B:
1: [32, 42, 90, -50, 105, 31, -136, 30, 37, -322, 198, 208, 130, 53, 116, 0, 31, -75, 133, 140, -31, -92, -13, 130, 195, -117, -43, 193, 2]
2: [-143, 23, 136, -141, -97, 74, -340, -3, 78, 96, 153, -20, 106, 85, 106, 16, -281, -192, 107, 16, 44, -15, -240, -156, 369, -424, 144, 97, 17]
3: [48, 24, 172, -78, 219, -30, 51, -33, -290, -353, 326, 227, 88, 172, 46, -11, 80, -42, 173, 132, -62, 74, 171, 186, -39, -74, -86, 82, 179]
4: [49, 81, -35, 2, -58, 117, -186, 139, -25, 74, 24, -4, -57, 86, -23, -38, -97, -17, 8, 31, 21, -27, -71, -86, 42, -20, 83, -31, -110]
5: [-54, -61, 155, -132, -116, 140, -331, -116, -267, -48, 72, 0, -160, -57, -34, 70, -194, -27, 62, 3, -39, 26, -118, 12, 93, -236, -180, 192, -210]
6: [38, 62, 68, 29, -44, 82, -3, -11, -172, 57, -75, 20, -63, -16, 38, -79, -92, 27, 97, -74, 14, -4, 9, -215, -72, -65, 145, -162, 31]
7: [-9, 28, -125, 2, -126, 115, -167, 124, 195, 270, -140, -86, -167, -18, 4, -29, -132, 62, -53, -47, 0, -42, -103, -234, 80, 27, 151, -20, -247]
8: [165, 150, -31, -36, 143, -14, 198, 165, -388, -204, 258, 150, -5, 370, -122, -12, 213, 12, 96, 97, -103, 18, 272, 204, -376, 106, 71, -237, 130]
9: [120, -81, 95, 88, 96, 0, -184, -150, -146, -74, -144, 127, -163, -243, 23, -37, -87, 109, 97, -48, 33, 74, 27, -16, 25, 33, -169, 233, -68]
10: [246, 122, 55, 102, 64, -49, -63, 19, -550, 44, -32, 83, -68, 133, -165, -58, -33, -13, 159, -92, 63, 92, 103, 27, -333, -59, 101, -240, 238]
11: [-5, -55, -113, 16, -24, 38, -75, 36, 32, 429, -159, -140, -322, -27, -76, -47, -165, 166, -73, -119, 6, 170, 37, -269, -74, 130, 93, -32, -170]
12: [154, -32, -40, 94, 184, -18, 104, -15, -94, -116, -66, 154, -194, -79, -10, -58, 123, 205, 37, 8, -53, 73, 234, 39, -187, 285, -106, 88, -75]
13: [36, -35, 44, 0, 66, 37, -244, 0, -67, 69, 43, 23, -118, -15, -14, -29, -148, 23, 27, 21, 41, 121, -27, -33, 99, -23, -73, 182, -62]
14: [11, 3, -14, -6, -5, -37, -304, 18, 165, 179, -62, 23, 1, -28, 46, 1, -183, -68, 84, -55, 60, -6, -149, -106, 239, -215, 138, 128, -17]
15: [49, -11, -119, 58, 169, 17, 205, 111, 28, 212, -7, -19, -246, 83, -31, -119, 30, 225, -70, -5, -27, 206, 248, -186, -193, 375, 80, -85, -37]
16: [-58, -26, 29, 5, 160, -8, -58, 51, 139, 231, 108, -17, -32, 75, 86, -117, -179, 27, 19, 19, 67, 218, 33, -236, 181, 27, 131, 65, 124]
17: [55, -55, 83, 29, -10, -8, -252, -129, -136, 125, -141, 29, -148, -154, -7, -9, -189, 32, 103, -115, 45, 69, -66, -111, 54, -151, -17, 119, -31]
18: [7, -36, 8, -116, 126, 12, -133, 49, -82, -120, 257, 90, -96, 160, -48, 52, 13, 16, 18, 133, -82, 92, 81, 192, 24, 13, -151, 221, -120]
19: [-72, -34, 110, -115, 130, -44, -64, -44, 17, -59, 214, 100, 39, 104, 92, 3, -75, -55, 123, 53, -34, 92, 37, -4, 162, -173, 36, 139, 94]
20: [-9, 2, 94, -143, 219, 52, 164, 39, -153, -449, 414, 219, 20, 222, 56, 14, 193, 37, 78, 234, -163, 35, 250, 240, -60, 106, -171, 136, -31]
21: [63, 59, 39, -76, 256, -88, -47, 112, -59, -246, 383, 205, 146, 294, 20, 2, 82, -98, 127, 183, -36, 60, 123, 246, 68, -63, 2, 128, 177]
22: [58, -84, -12, 26, 273, -181, 21, -43, -102, 266, 53, 21, -177, 96, -66, -50, -85, 107, 58, -71, 28, 337, 205, -57, -103, 84, 48, 64, 196]
23: [-40, -3, 195, -102, 17, 20, -131, -122, -121, -203, 124, 145, 76, -16, 118, 20, -84, -94, 192, 17, -35, -50, -48, 0, 158, -307, 2, 107, 56]
24: [-15, -9, -95, -99, -118, 12, -392, 76, 76, 290, -18, -87, -149, 80, -95, 88, -197, -52, -9, -50, 2, 6, -177, -27, 136, -208, 69, 119, -215]
25: [4, 133, -65, -57, 121, -27, 167, 187, 133, -86, 211, 126, 139, 288, 88, -44, 119, -52, 93, 93, -71, -62, 121, -17, 2, -7, 270, -155, 129]
26: [47, 37, 64, -65, 159, -39, 156, -8, -145, -275, 193, 199, 33, 135, 56, -4, 141, 15, 148, 70, -105, -10, 194, 111, -100, -13, 19, -11, 94]
27: [95, 80, -21, -19, 158, -6, 204, 91, -26, -324, 158, 225, 41, 138, 68, -25, 227, 54, 106, 113, -119, -88, 216, 126, -121, 121, 39, -29, 14]
28: [36, 42, 29, 20, 41, 31, -306, 76, 98, 63, 53, 49, 51, 29, 51, -43, -171, -83, 68, 42, 87, 14, -137, -69, 253, -138, 77, 139, 17]
29: [-59, -51, 14, -68, -31, 24, -205, -39, 108, 127, -20, -3, -102, -46, 50, 19, -153, 3, 45, -36, -12, 22, -85, -119, 173, -146, 40, 148, -126]
30: [-71, -12, -23, -15, -65, 76, -23, 2, 226, 150, -124, -14, -94, -96, 128, -51, -107, 65, 25, -66, -26, -48, -46, -290, 134, -30, 172, -5, -142]
31: [56, 132, 138, 61, 103, 112, 301, 34, -84, -368, 83, 228, 157, 17, 221, -164, 131, 25, 169, 77, -42, -122, 167, -155, -53, 77, 156, -203, 171]
32: [-105, 24, 188, -137, -196, 206, -242, -62, -193, -49, 81, -18, -21, -10, 65, 10, -215, -101, 97, 2, -21, -70, -173, -156, 151, -326, 21, 0, -127]
33: [-64, 43, -45, -82, -52, 129, 66, 106, 26, 101, 66, -40, -125, 124, 20, -38, -30, 62, -25, 20, -77, 10, 54, -179, -48, 59, 131, -118, -146]
34: [-64, 3, 77, -177, 223, 0, 147, 54, -45, -337, 441, 186, 70, 271, 84, 15, 141, -13, 89, 210, -148, 60, 208, 187, 28, 12, -61, 120, 46]
35: [114, -1, -37, 76, 147, -30, -306, 74, 172, -33, 12, 130, 2, -44, 40, -31, -72, -9, 48, 73, 72, 23, -61, 65, 232, 16, -48, 296, -45]
36: [84, 120, 82, -23, 27, 60, -175, 93, -222, -144, 179, 109, 94, 178, -15, -20, -41, -120, 124, 81, 19, -38, -34, 73, 23, -158, 55, -30, 87]
37: [-163, -50, 42, -107, 65, 123, 57, 37, 145, 86, 174, -29, -104, 67, 119, -73, -103, 78, -38, 83, -59, 140, 71, -224, 140, 84, 33, 74, -102]
38: [146, 73, -41, 68, 211, -82, 180, 98, -200, 52, 81, 96, -66, 197, -60, -94, 80, 81, 81, -8, -8, 151, 253, -22, -257, 165, 144, -177, 207]
39: [-205, 5, -49, -201, 142, 74, 510, 131, 133, -1, 346, 4, -88, 331, 116, -63, 147, 142, -42, 124, -215, 121, 332, -177, -136, 234, 179, -195, -28]
40: [-170, 16, 49, -130, -72, 174, 155, 37, 41, 83, 110, -57, -90, 93, 114, -66, -74, 54, -1, 12, -94, 27, 53, -303, 21, -8, 164, -152, -103]
41: [-13, 30, 116, -114, 255, -66, 61, 37, -119, -237, 407, 183, 132, 277, 62, -15, 55, -76, 145, 154, -59, 115, 164, 152, 48, -86, 7, 83, 219]
42: [71, 103, -145, -33, 168, -16, 187, 228, 121, -140, 211, 143, 23, 278, 19, -25, 218, 54, 19, 142, -110, -45, 210, 102, -103, 200, 126, -63, -15]
43: [90, 15, 12, 96, 79, 61, 165, -4, -146, 23, -109, 61, -170, -63, 28, -121, 18, 170, 42, -53, -14, 74, 178, -188, -194, 211, 57, -123, -2]
44: [33, 130, 51, -91, 146, 51, 271, 141, -255, -278, 360, 153, 80, 357, 16, -53, 177, -17, 105, 153, -117, 13, 247, 85, -212, 65, 99, -212, 149]
45: [50, -56, 113, -3, 182, -37, -18, -101, -151, -153, 90, 158, -56, -38, 53, -31, -11, 55, 129, 24, -24, 108, 123, 39, 6, -8, -95, 155, 70]
46: [53, 4, 26, -52, 295, -137, 147, 29, -78, -144, 269, 183, 31, 219, 22, -22, 112, 22, 125, 88, -68, 141, 249, 137, -73, 47, 27, 56, 201]
47: [-145, -10, 20, -187, 211, -30, 359, 48, 139, -204, 362, 144, 47, 258, 155, -16, 170, 49, 73, 144, -188, 59, 274, 6, -1, 67, 102, -7, 63]
48: [157, -24, -44, 141, -67, 58, -219, -27, -227, 352, -321, -87, -343, -165, -143, -66, -195, 162, -14, -178, 83, 130, -20, -220, -169, 103, 9, -41, -137]
49: [95, 16, 144, -41, -15, 29, -246, -96, -276, -249, 39, 165, -3, -50, 4, 52, -45, -67, 178, 7, -24, -86, -58, 138, 33, -243, -102, 137, -35]
50: [-78, 52, -11, -199, 233, 4, 101, 200, 143, -319, 541, 176, 141, 404, 84, 25, 168, -66, 37, 294, -145, 15, 175, 236, 120, 40, -7, 141, 8]
51: [55, 60, -75, -13, -41, 88, -192, 154, -83, 192, 37, -60, -141, 151, -106, -16, -108, 11, -30, 14, 16, 57, -31, -62, -42, 17, 78, -44, -118]
52: [127, 152, 50, -7, 195, 20, 211, 149, -264, -324, 302, 212, 123, 301, 16, -76, 185, -24, 131, 152, -64, -2, 236, 130, -201, 91, 82, -171, 204]
53: [38, 71, 48, -31, 126, 98, 25, 106, 51, -384, 232, 218, 106, 95, 130, -49, 125, -9, 77, 196, -69, -100, 86, 103, 99, 76, -45, 115, -46]
54: [70, 93, -52, 102, -120, 64, -240, 82, 183, 189, -246, 4, 12, -114, 84, -75, -165, -37, 72, -104, 96, -140, -189, -270, 176, -134, 264, -63, -56]
55: [121, 155, -12, -23, 163, 45, 356, 163, -234, -367, 260, 212, 58, 297, 15, -61, 292, 56, 101, 147, -136, -63, 310, 129, -311, 200, 86, -235, 97]
56: [-39, -36, -32, -103, 95, -6, 21, 36, 51, -2, 138, 55, -117, 111, 13, 23, 22, 70, 19, 52, -99, 66, 117, 15, 1, 40, -2, 101, -105]
57: [-61, 19, -54, -74, -230, 196, -134, 44, 81, 116, -132, -65, -194, -72, 25, 19, -96, 65, -28, -51, -76, -141, -109, -207, 38, -47, 79, -34, -366]
58: [20, 157, 91, -88, 153, 56, 172, 153, -100, -407, 399, 226, 244, 318, 117, -58, 162, -109, 152, 206, -84, -86, 149, 115, 1, -49, 117, -109, 187]
59: [-11, -13, -87, -14, -127, 95, -265, 70, -26, 468, -127, -185, -286, 23, -115, -22, -264, 66, -76, -110, 46, 136, -102, -255, 3, -16, 106, -32, -202]
60: [103, -11, -55, 92, -91, 80, -208, 2, -151, 336, -258, -93, -302, -118, -114, -49, -189, 126, -18, -147, 61, 97, -44, -225, -107, 60, 44, -41, -159]
61: [154, 122, -36, 79, 151, 4, 178, 132, -153, -81, 67, 128, -2, 166, -6, -105, 120, 63, 81, 39, -15, 27, 205, -23, -215, 172, 141, -195, 136]
62: [27, -32, 142, -3, 248, -129, -90, -77, -85, -5, 158, 132, 60, 60, 69, -56, -115, -53, 170, 11, 56, 195, 70, -15, 129, -148, 43, 139, 282]
63: [-147, -60, 78, -87, 98, 78, -10, -3, 231, -24, 162, 50, -15, -6, 182, -64, -100, 38, 20, 91, -35, 84, 23, -173, 264, 4, 20, 180, -62]
64: [-243, -132, -2, -276, -8, 26, -250, 10, 133, 312, 275, -151, -191, 199, -33, 102, -244, -23, -63, 45, -78, 222, -65, -64, 234, -192, -22, 240, -203]
65: [23, -26, 100, -11, 27, 75, -246, -46, -51, -76, 29, 82, -54, -86, 52, -19, -128, -3, 72, 37, 20, 18, -69, -24, 164, -89, -92, 208, -89]
66: [82, 132, 2, 34, -92, 148, -264, 146, 37, -80, 3, 73, 72, 31, 49, -43, -82, -92, 62, 62, 45, -167, -161, -51, 154, -114, 105, 3, -98]
67: [-27, -33, 22, 5, -79, 57, -84, -67, 5, 241, -182, -53, -175, -121, 47, -48, -176, 78, 47, -142, 11, 44, -45, -299, 28, -78, 133, -44, -83]
68: [-47, 145, -24, -126, 1, 84, -12, 223, 32, -41, 300, 38, 123, 350, 31, -15, 6, -122, 51, 132, -51, -53, 2, -15, 62, -116, 217, -135, 36]
69: [-79, 53, 19, -143, 78, 114, 57, 145, 40, -190, 348, 86, 43, 255, 72, -17, 58, -22, 18, 192, -107, -7, 87, 39, 73, 26, 25, 36, -70]
70: [98, 67, -207, -63, -115, 129, -168, 216, -48, 33, 18, -20, -246, 160, -176, 84, 77, 83, -94, 67, -114, -100, 14, 142, -170, 144, -54, 16, -413]
71: [-55, -42, 142, -101, 161, -38, -51, -67, -85, -89, 239, 106, 29, 99, 78, -12, -80, -42, 129, 62, -24, 129, 65, 9, 121, -153, -13, 139, 128]
72: [54, 112, -75, -115, 52, 35, 57, 172, 31, -332, 247, 189, 75, 252, 21, 62, 227, -35, 78, 164, -155, -185, 110, 235, -48, 2, 40, 3, -115]

[189, 107, 70, 30, -92, 192, 212, 94, 137, 121, 279, -110, 316, -60, -261, 65, 165, 119, 278, -115, -23, -100, -224, -178, -292, -118]
5
[-68, 28, 143, 4, 143, -124, -154, -118, -81, 38, -106, -294, 96, 113, 24, -159, -111, -43, -179, -161, 19, -71, -97, 192, 360, -87]
7
[19, -15, -8, 66, -108, 134, 270, 64, -100, 189, 192, 116, 304, -117, 230, 2, -176, 326, -309, 124, 70, 73, -94, -545, -329, -487]
10
[68, -204, 121, 132, -15, 56, 37, 49, -82, 75, -14, -22, 182, 37, 241, -37, -240, 91, -156, 193, 8, 147, 42, -222, -63, -256]
38
[-73, 100, 55, -73, 67, -75, -38, -76, -118, 85, 17, -37, 29, 24, 98, -157, -114, 70, -262, -121, 57, -23, -83, -61, 68, -213]
21
[51, -15, 55, -111, -53, -20, -147, 63, -161, -9, 114, 271, -121, -67, 242, -85, -133, 53, -102, 110, 11, 127, 180, -268, -325, -236]
62
[-17, 168, -2, -212, -49, -30, -157, 16, -34, 11, 28, 130, -276, 74, -105, -178, 97, -77, 25, -47, -11, 57, 93, -15, -120, 88]
58
[144, 29, 24, -83, -99, 161, 147, 120, 68, 102, 157, 169, -13, 13, -100, -39, 45, 25, 149, 32, -17, 87, -30, -217, -374, -21]
3
[-186, -24, -114, -243, 45, 204, 438, -23, 231, 194, -123, 87, -72, 1, -326, 61, 39, -139, -22, -177, 7, -56, -103, 97, 101, 355]
55
[-205, 0, -101, -298, 63, 160, 380, -46, 192, 136, -16, 128, -6, -193, -288, 183, 63, -112, 42, -281, 19, -187, -57, 71, 23, 248]
44
[-37, 38, 141, 363, 53, 20, 215, -127, 58, 231, -72, -769, 665, 201, -183, -54, 16, 223, -209, -87, 51, -140, -427, 46, 576, -246]
70
[291, -305, 325, 97, 62, 69, -320, 118, 128, -172, -53, -288, 160, 46, -116, 100, -29, -314, 582, 11, -169, -18, 155, 365, 78, 212]
39
[-194, 339, -8, -330, 4, -213, -353, -116, -193, -76, 165, 101, -164, -240, -13, -51, 137, 45, -99, -267, 50, -218, 144, -32, -51, -176]
2
[14, 59, 109, -114, 21, -97, -308, -11, -40, -49, -60, -35, -217, 131, -66, -172, 43, -164, 92, -10, -31, 57, 147, 146, 70, 113]
30
[106, 93, 60, -38, -60, 23, -68, 55, 52, 92, -57, -5, -258, 344, -178, -279, 102, -114, 96, 104, -19, 220, -8, 34, -38, 188]
53
[-47, 195, 1, -75, -56, -33, -15, -25, -112, 106, 131, 36, 24, -9, 27, -135, 24, 164, -200, -30, 55, 3, -49, -241, -125, -255]
36
[424, 8, 238, 321, -91, -17, 150, 89, 6, 216, 253, 69, -34, 410, -37, -188, 126, 113, 275, 352, 82, 392, -161, -347, -469, -233]
9
[-90, 261, 56, -54, 89, -115, -46, -141, -9, 129, -51, -312, 18, 209, -217, -256, 98, -8, -160, -246, 40, -94, -240, 188, 347, 12]
72
[-247, 239, -8, -165, 33, -230, -247, -159, -234, 28, -19, -23, -116, -33, 113, -173, -15, 102, -392, -105, 90, -68, 75, -66, 189, -230]
14
[-26, -117, 157, 175, 60, -3, 7, -57, -67, 50, 28, -351, 506, -131, 125, 113, -157, 152, -134, -54, 23, -144, -90, -72, 209, -356]
59
[127, 240, 51, -249, -18, 48, -21, 44, 56, 22, 287, 116, -40, -118, -236, -29, 178, -41, 281, -301, -22, -154, -102, -15, -339, -8]
32
[25, -83, 79, 1, -16, 41, -20, 40, -37, 50, -9, -14, 76, 12, 90, -45, -112, 18, -72, 66, -12, 67, 49, -108, -44, -115]
46
[-475, 99, -200, -285, 103, -16, 339, -197, 12, 236, -259, 81, -183, 18, -103, -75, -56, -12, -547, -170, 123, -57, -61, 33, 395, 157]
35
[75, -18, 100, -65, -21, 15, -118, 42, -22, -4, 56, 23, -19, -7, -1, -41, -9, -42, 96, 14, -22, 28, 78, -41, -119, -44]
67
[120, 61, 63, -39, -68, 69, -23, 78, 25, 68, 72, 27, -54, 115, -97, -127, 54, -22, 113, 52, -29, 103, -4, -94, -181, 12]
26
[-231, 187, 80, -9, 150, -183, -67, -224, -168, 79, 32, -422, 407, -137, 52, -42, -94, 192, -407, -363, 92, -328, -240, 50, 444, -398]
24
[85, -57, 160, 105, 15, 29, -72, 13, 25, 27, -6, -290, 229, 81, -67, -31, -16, -20, 86, -8, -35, -21, -59, 68, 137, -60]
56
[88, 40, 47, -5, -77, 61, 46, 65, -40, 94, 135, 70, 64, 20, 43, -78, -28, 108, -33, 62, 13, 81, -27, -255, -243, -204]
17
[278, -225, 143, 115, -74, 192, 98, 182, 106, 86, -9, 73, -13, 225, 3, -86, -98, -88, 219, 273, -72, 287, 38, -118, -264, 71]
43
[0, 373, 126, 87, 15, -357, -181, -186, -209, 145, 156, -68, -216, 294, -57, -290, 259, 156, -116, 57, 185, 127, -103, -148, 4, -288]
66
[-158, 183, 84, -174, 134, -194, -262, -151, -154, -23, 17, -154, 20, -87, 22, -105, -36, -10, -194, -316, 42, -207, -32, 150, 248, -164]
68
[196, -77, 187, -77, 1, 54, -255, 104, 85, -113, 70, -59, -14, -21, -154, 36, 80, -219, 464, -54, -115, -33, 142, 178, -124, 161]
40
